A new row, then its nearest point in the smallest flat space through zero that holds the last named rows above it.
Nutuf:
[[ 32.8  19.6  14.0 -19.8  11.4 -26.6  -1.0 -18.0  -3.8   9.2 -16.9  21.7
    2.7  28.8  36.2  -9.9  15.9  15.0  14.2 -11.8 -40.4 -21.9]
 [ 44.4  23.9 -14.7 -12.5  19.3 -65.3   4.0   3.4  34.4  16.0 -41.8  22.1
    3.9  31.8  43.2  -5.8 -14.8  10.8  -5.4   4.1 -47.4 -39.3]
 [ 17.0  19.8 -38.5  15.2  31.2 -17.5   6.3  25.7  42.3 -13.4 -33.0  11.9
  -14.0  11.3 -12.1 -21.3 -33.9  11.2 -19.9  14.4  -9.4 -15.9]]
New rows:
[ 11.8  24.9  12.6 -45.2  35.7  29.5  18.7  26.7 -13.0  -9.4 -15.2  15.0
   9.4  36.1  -4.2   3.6 -11.8  13.8  23.1   8.6 -11.5  12.1] -> [ 12.7  16.1   2.6  -2.5  18.0  11.2  -0.2  -6.5  -4.5 -11.4  -7.1  14.8
  -9.4  14.6  -1.7 -20.8   8.0  15.8   7.6  -7.4 -14.0  -3.6]
[ 10.8  17.5  -4.6   1.6  -9.9 -72.8 -11.1   4.7   9.2  29.7  -7.2   3.1
  18.8  28.7  35.5  19.6  11.3 -27.3  -5.4  -9.2   4.1 -13.9] -> [ 15.7  -3.8   1.0 -12.9 -13.3 -52.7   0.9  -1.3  14.1  27.3 -12.8  -1.0
  16.6   6.6  38.6  22.2  -5.6 -10.2  -3.4   4.3 -19.7 -20.4]
[-20.6  11.3  14.8  19.7  21.8  46.8  15.0  -8.6 -19.1 -22.0  16.4  22.2
 -14.6 -26.4 -25.3 -11.7  38.8  10.8 -16.5   3.9   5.8  -5.2] -> [-10.2   5.0   6.6   6.2  10.7  45.7  -1.8  -5.5 -19.0 -21.8  12.5   3.8
 -13.1  -1.9 -27.1 -19.9  12.5  11.1   8.4  -8.1  11.5  16.6]

fope:
[[-29.8 -30.1  10.9  31.5  26.7  -6.8 -14.7  -6.6  17.6   7.9 -31.0  13.5
   12.9  13.8  41.1 -14.6  35.7  22.5 -21.8 -12.0 -43.6  26.5]
 [ 14.0   0.3  13.3   4.1   6.7 -21.9 -41.0 -25.1  -2.5  12.1 -27.0   1.4
  -22.0   7.1   4.7  16.8  -1.3   7.5  31.5 -10.1 -25.0  10.0]
 [-22.0 -39.0 -19.4   4.2  16.4  -6.1 -57.5   1.9  31.3  13.4  -8.9  19.0
   -8.9  29.6  64.0 -45.0  27.4 -19.1  -5.6   0.0 -34.0  39.4]]
New rows:
[-40.2 -28.6   2.8  15.9  -8.1  18.2  11.4  23.5   0.1 -33.2  -8.7 -16.1
  -3.7 -17.8 -21.9  27.2  60.3  -2.7 -26.5   4.9 -31.0   5.2] -> [-19.2  -8.5   8.1  18.6  10.4   6.1  24.4   5.0   3.3  -3.7  -7.5   2.7
  20.5  -2.6   6.3  -2.7  16.4  18.3 -25.9  -4.1  -9.1   1.8]
[ -5.4  -4.4 -28.7  17.7  13.0  23.0 -21.2  -1.0  -7.7 -22.0  21.2   6.7
  -1.6 -19.5 -25.3 -21.1   9.4 -10.3  10.6   2.6  19.2   9.0] -> [  0.3  -0.6 -10.5  -8.9  -5.3   5.3  -0.3   7.8   2.8  -1.8  12.7   0.3
  -1.0   1.4   2.2 -10.0  -3.5 -12.5  -1.9   5.6  10.0  -0.6]
[-21.4 -19.2  21.2  29.8  -7.5   3.6  41.8  -5.4   1.7  -8.8  11.9  23.4
  53.5 -17.5 -15.6  13.0  15.3  13.0 -15.2   3.5 -20.7  13.1] -> [-20.1  -4.2  13.6  22.6  10.4   8.3  39.5   5.6  -1.2  -6.6  -8.3   0.3
  26.8  -8.2  -2.8   4.4  15.9  26.2 -30.9  -5.3  -6.1  -4.2]

padab, 3 rows:
[[-16.0  54.6 -12.2  17.9  32.4  16.0 -61.0 -10.0  20.6   2.8 -14.4  29.6
   21.1 -22.5  -9.4  22.4 -27.2  19.7 -27.1 -12.6  37.3 -33.0]
 [ 27.4   6.7 -12.3  35.6  15.7 -19.9  -1.7  -3.6  39.3   5.0  40.1   2.1
   13.8 -25.4  35.3 -16.1  10.1  35.2  16.8 -30.6 -18.0 -42.8]
 [-24.6  10.3  -5.1   6.4 -11.6 -16.2   2.4 -17.4  11.8 -19.7  14.3 -18.5
    2.9  -2.2  10.5 -11.2  -3.5  13.0  24.0  18.8 -24.6 -22.4]]
New rows:
[ 25.8 -14.9  25.0   0.6  62.7 -29.4  20.3  -5.0 -21.8 -14.8  -7.3 -35.4
  26.3  -3.7  15.4   0.7  34.5  -0.3   0.1  -2.5  39.7  25.3] -> [ 21.3 -15.4   3.0  -0.7   2.4   1.8  10.8  10.6  -3.4  10.8   2.5   4.2
  -3.4   1.2   2.7  -1.5   9.2  -4.6  -4.2 -12.9   2.3  10.9]
[-33.9  14.7 -11.0  19.4  -7.6 -11.5  -1.6  -8.6  -7.6 -23.5   7.8  -2.6
   4.5 -12.1   2.0   5.7 -16.6   4.3  31.8  25.8 -17.3 -15.3] -> [-31.2  16.5  -4.5   2.5  -9.6 -10.1  -5.9 -17.8   7.5 -19.8   4.9 -14.4
   3.4  -0.8   2.8  -5.0  -9.0   9.3  16.8  22.1 -15.7 -19.0]

fided (2 x 22):
[[ 17.1   6.4   2.2  20.2 -30.4  -9.4  -0.5   7.7  22.5  -7.9  13.4 -21.7
  -22.5 -43.1  28.4 -21.5 -11.5  18.4   0.0   0.6  -6.1  -1.7]
 [-11.3   1.8 -24.5 -20.9  37.5   6.5 -13.3  -4.7 -44.7  13.1  10.6  -6.8
   16.4  44.6 -40.5  30.8  13.2 -16.3  14.4  25.8  17.4  -9.1]]
New rows:
[ -4.6  10.7  26.9  18.6 -22.8   0.7   5.9 -10.8  21.8 -17.2  14.7 -18.4
  -5.3 -15.0  38.7 -30.8  -2.2   4.0  -9.3 -10.7  -7.6   0.0] -> [  9.3   1.1  10.3  13.9 -23.4  -5.2   5.1   4.0  24.0  -7.4  -0.5  -3.4
 -12.8 -29.7  24.0 -18.2  -8.4  11.6  -5.7 -10.1  -8.6   3.1]
[ -1.1  -6.0   0.7 -20.4   1.6   9.4  -7.0  11.1  23.2 -34.6  -2.0  24.6
  27.1  28.0 -19.0  10.2  -4.4 -11.3  15.6  -7.4 -38.9 -13.4] -> [ -8.8  -5.5   7.3  -7.7   9.3   4.8   5.3  -4.1  -0.6   1.2 -14.1  19.0
  11.1  16.3  -6.7   5.0   3.9  -8.0  -5.3 -10.0  -1.8   4.6]
[  7.8   8.0  10.9  -1.7  27.7  12.8 -18.0  13.8   1.9  24.0 -14.8  -3.4
 -10.9  30.2   5.0   2.8   1.6 -57.8 -14.8  11.5  10.8 -16.3] -> [ -6.6  -1.9  -3.2  -8.6  13.5   3.7  -1.2  -2.9 -11.7   3.8  -3.2   6.2
   8.8  18.3 -13.2  10.0   5.0  -7.5   1.5   2.4   3.7  -0.4]

nelu:
[[ -4.8   9.9  -9.7  16.8  -1.2 -20.2  18.9 -20.0   8.5   1.0   3.8  20.2
    7.3 -16.9  15.7   2.0   7.1 -31.7 -15.9 -36.9  -0.3 -13.2]
 [  7.5  11.1   6.4   5.7   0.7 -25.9  27.0 -22.9   5.8   4.2 -14.4   5.7
   16.9 -21.3  -0.9  14.9  43.2 -36.7 -21.6 -65.7  -2.1 -26.4]
 [ -2.9  11.3  -4.9  12.5  -2.3 -22.8  18.4 -22.0   7.7   2.8  -7.4  13.6
   13.4 -20.3   3.0   9.8  24.9 -37.0 -14.6 -47.5  -9.0 -20.2]]
New rows:
[  3.1  -5.6   7.4 -20.3  -9.3   8.9 -13.1  41.0  18.7  -1.6 -29.3 -49.4
   7.7  -3.8 -38.9   3.0  -4.5  40.9   3.0  41.4 -25.8   1.4] -> [  3.0  -9.0  12.7 -22.5  -1.9  20.7 -27.0  20.3 -10.0   0.9 -18.3 -29.4
  -0.6  14.6 -36.0   7.3  10.2  27.9  24.0  35.2 -17.0   7.4]
[  3.1 -17.5 -43.9  -1.9   7.7   4.8   0.4   8.0 -16.3 -13.9  -7.8   4.8
 -30.1  -1.8  33.3 -28.7 -12.9  13.1 -12.6 -19.1 -32.7  16.4] -> [ -5.4   0.6  -8.6   8.0  -0.3  -0.4   0.7  -1.5   2.5  -1.6  11.0  10.5
  -4.4   0.1  13.0  -7.0 -17.6  -1.3  -1.3   7.5   4.2   4.9]
[-28.7  45.4  -1.0   3.3   4.1 -12.9 -26.0 -12.2  16.2  14.4   4.8  -5.3
  18.4 -36.9  13.3   8.8 -36.0 -12.7  -6.3   4.7 -33.1 -16.4] -> [-21.1   7.4 -21.6  16.8  -8.2  -7.6  -8.3 -11.1   7.2   0.0   1.4  17.8
   4.7 -11.2  -0.7   1.0 -10.0 -24.0   7.7   3.9 -25.6  -3.5]

lezak (2 x 22):
[[ -5.9   7.6   5.0  21.0  12.3   0.9   7.3  11.8  24.0  -0.1 -21.5  30.6
  -20.3   1.6  15.1   6.0   2.6  11.6  -8.1   2.0 -17.9  21.2]
 [ -8.7 -14.6  26.8  -1.3  17.6 -12.1  11.0 -48.9 -15.2 -15.3  -8.2  10.9
   -1.1   1.9 -21.5  -4.7 -12.8 -38.8 -12.9 -24.0 -10.3  25.5]]
New rows:
[ -8.1   8.1  13.9  27.7  -3.1  -8.0 -29.2  54.9  15.8   6.6   1.2   6.6
 -38.6   7.3  47.3  23.7   0.3  42.6 -11.4  11.6   0.1 -16.4] -> [  1.9  16.7 -16.0  17.3  -3.5   9.7  -2.5  45.4  29.9  11.3 -10.6  15.7
 -14.9  -0.2  27.6   8.1  11.5  37.7   3.3  19.3  -6.3  -2.4]
[ -6.5  15.4  26.7  -2.9  18.1 -26.6  11.7 -54.0 -12.5   7.0 -22.1  15.6
 -15.8 -11.9   3.9  -5.2 -22.0 -45.1  -6.7  -3.6 -14.7  43.8] -> [-10.4 -11.1  27.2   6.3  21.1 -11.1  13.0 -42.1  -5.8 -14.5 -15.5  21.3
  -8.4   2.4 -14.9  -2.3 -11.2 -32.6 -15.1 -22.0 -16.2  31.8]

Bol, 3 rows:
[[ -2.2  38.3   6.3   2.9  15.0  33.4  17.5 -18.3  17.2 -16.8  40.1  10.6
  -10.6  32.5  33.7  23.2 -28.0 -49.9  13.8  10.6  32.5 -10.7]
 [ 14.6 -27.3  -0.9 -18.7  49.8  23.2  10.4  -8.8  27.1 -47.7  13.3 -25.1
  -32.8  17.3   2.0  56.9  19.1 -26.2 -10.7  -5.6  44.4 -27.9]
 [-11.6 -16.3  -1.5 -25.2  19.8 -21.3 -16.4 -12.4   2.0 -27.2  12.3 -24.8
  -17.2 -25.0  -0.5   1.9  15.4  -2.3 -12.5 -19.8  19.9 -30.9]]
New rows:
[ -0.7  29.4   8.2  -4.8 -11.5 -36.6 -23.4  -1.9 -12.1  20.4  14.7  -4.6
  -0.4  12.4   3.9 -14.3   8.2  14.6  21.2 -24.2  32.4  13.5] -> [-12.8  13.2   1.1  -3.2  -9.5 -13.3  -8.7  -6.3  -7.4   4.5   9.1   1.7
   4.0 -12.6   6.6 -19.5  -7.5  -0.7   1.9  -4.7  -3.0  -4.9]
[ -9.2 -13.5  11.3 -24.0  30.8 -39.9 -29.5  -2.9  -2.6   0.9  17.9  -4.8
  27.2 -27.3  21.1 -48.7  16.7   8.4   7.3 -10.7  31.8 -26.3] -> [-22.0   0.6  -0.4 -20.2   0.3 -32.6 -22.5 -13.3  -9.1 -10.6  14.2 -15.2
  -5.3 -34.2   3.7 -23.8   4.2   3.1  -7.3 -19.4   6.0 -24.5]

rom:
[[-15.2 -17.0  40.1 -20.3   6.9  23.8 -12.0 -42.7  14.5   2.9 -19.7 -13.5
   33.6  27.5 -16.1  21.1 -15.1 -39.2  20.8  38.8 -17.5  -5.4]
 [ 19.3 -53.5  25.9  -1.7 -30.5  18.3  -3.7 -55.6  -9.4  13.6  26.2 -21.4
    8.0  47.8  11.7  20.3 -26.4 -28.5  27.2   4.0   5.1 -34.7]
 [-19.0 -18.4  28.1  -7.9   3.4   9.6 -15.9 -28.2  14.7   5.1   5.0 -14.0
   17.9  29.1  -0.3  18.4 -12.2 -24.2  17.4  28.5  -8.5 -10.0]]
New rows:
[ 22.2 -18.0  33.1 -19.0  10.2 -10.4  11.4 -27.7  -0.8 -12.4   3.9  -1.8
 -12.0   2.9 -28.8   3.7   8.3 -16.6 -24.9  -4.2   2.8  -3.4] -> [ 12.2  -7.6   6.9  -6.4  -6.2  11.2   5.7 -15.9  -6.3   0.6 -10.8  -1.4
   7.5   3.3  -7.2   2.0  -5.3 -10.5   4.4   0.3  -2.4  -3.0]
[  9.7  16.9 -36.9 -13.1 -19.4  -9.9  39.3  52.4 -25.3  -8.1  -8.4   5.4
  -4.5 -28.9   6.8  -7.6  13.3  31.6 -27.7 -44.0   9.5  17.9] -> [ 25.0  22.3 -34.2   9.0  -4.7 -10.6  20.5  33.4 -19.0  -6.4  -7.9  17.4
 -21.3 -36.1  -0.7 -22.7  14.7  28.9 -21.2 -35.3  10.2  12.3]
[-35.8  14.3 -20.2  24.2  27.7 -49.4 -19.7  20.0   7.8  19.6  26.8 -10.1
 -32.4  -1.7  15.4   6.3  31.6  29.2   1.4 -17.6  20.0  -9.2] -> [-29.9  11.2 -18.3  20.7  10.2 -31.4 -16.7  37.9  14.9   1.2  40.4   0.2
 -23.8  -0.9  26.0  -3.2  10.7  28.2  -8.7  -3.8  10.0   1.1]

Rus (2 x 22):
[[ 33.5  12.3  -9.3   7.8   4.7 -27.4  21.4  14.8  -8.6   9.3  -8.2  -0.6
   -7.5  -5.8  -5.7  17.4  24.5   7.5 -22.0  20.0   9.3 -28.3]
 [  3.1 -40.3  30.6 -22.1  39.4 -25.5  -9.0  13.9 -38.3   4.7  23.8  22.7
   14.8 -40.1 -23.1  61.4  -1.1  15.9 -18.8  -2.7  22.1 -40.9]]
New rows:
[ -6.3  29.4  -1.6   6.3 -55.0  14.1  10.5 -11.2  32.1  20.8 -10.9 -17.6
 -24.0  31.7   3.4 -56.0 -19.3 -18.1   5.5  16.9  -6.2   8.1] -> [ -0.1  29.7 -22.5  16.3 -28.0  16.6   7.8  -9.0  26.9  -2.8 -17.6 -16.3
 -11.1  28.4  16.2 -42.9   2.3 -10.9  12.1   3.2 -15.3  27.6]
[ 31.1   4.7  23.7  -6.1  10.3 -19.7   7.5   8.2  17.9  10.9 -23.4   2.5
  14.8 -14.4 -47.4  22.3  -2.7  28.2 -44.4 -13.6  45.1 -33.4] -> [ 21.3  -5.6   4.3  -2.4  15.6 -24.8  10.0  13.5 -17.6   7.1   2.7   7.0
   0.3 -16.5 -10.9  30.4  14.5   9.7 -19.4  11.2  12.8 -30.4]

riz (2 x 22):
[[ 37.3  -8.3  15.9  -3.4 -17.9  28.0   5.7  20.4   2.6 -12.2 -34.3  22.3
   31.0   2.6  -7.4  -3.6 -16.0  -7.1  25.5  11.0  -9.8 -36.1]
 [  7.3 -41.8 -14.0  -1.6  -1.8 -19.9 -19.4 -40.4 -27.3  39.0   1.3   3.7
   -0.8   7.7  -9.9   7.0  11.8 -23.1 -19.4  21.4 -25.5  37.2]]
New rows:
[-63.9   8.5   7.1 -39.2  -2.1  -3.8  24.2  25.0 -29.9  -2.9  16.5 -11.8
 -27.3  32.8  -3.5   0.6 -18.1  27.0  -0.6  25.4  25.8 -25.7] -> [-17.7  20.5  -0.5   2.0   7.8  -2.8   5.8   8.6  10.2 -11.3  13.0 -10.3
 -11.9  -4.2   7.0  -1.5   1.4  12.3  -2.0 -13.2  14.4  -1.1]
[  8.4 -19.0   1.0   5.4 -11.0  -3.4 -18.3   9.1 -34.0  10.2  17.9   0.2
  29.1  14.4 -43.2  18.5 -14.5 -48.6 -37.8   7.6  -5.9  28.7] -> [ 11.2 -27.5  -5.9  -1.6  -4.3  -7.4 -11.0 -21.5 -16.5  22.1  -5.3   6.3
   5.1   5.3  -7.5   3.7   4.5 -15.6  -7.5  15.3 -17.6  16.7]

Tumob, 2 rows:
[[ 15.2 -14.9  18.3  10.7  10.6  11.8  16.1  21.1 -11.1   2.8   6.7 -11.9
    7.3 -23.0  26.9 -18.5   2.3 -15.4  15.8  -8.0  -4.9 -14.0]
 [ 21.9 -20.3  50.7  24.2  19.5   6.8  24.2  43.5 -26.6   6.3   6.9 -29.9
   -1.3 -48.4  48.5 -25.8   2.1 -23.7  27.1 -18.3 -15.1 -22.5]]
New rows:
[-20.8  14.5  -6.2 -29.2  -2.4 -34.1   5.7 -37.8   4.7   1.8 -16.4  22.8
 -19.2 -14.8 -19.1  26.8 -40.2   7.0  -9.6  -9.7   0.3   4.5] -> [-16.2  16.8  -1.9  -5.1  -8.3 -20.0 -16.5 -13.1   4.2  -1.4  -9.1   3.5
 -16.3  13.5 -21.7  20.4  -3.3  15.4 -13.7   3.6  -0.6  13.3]
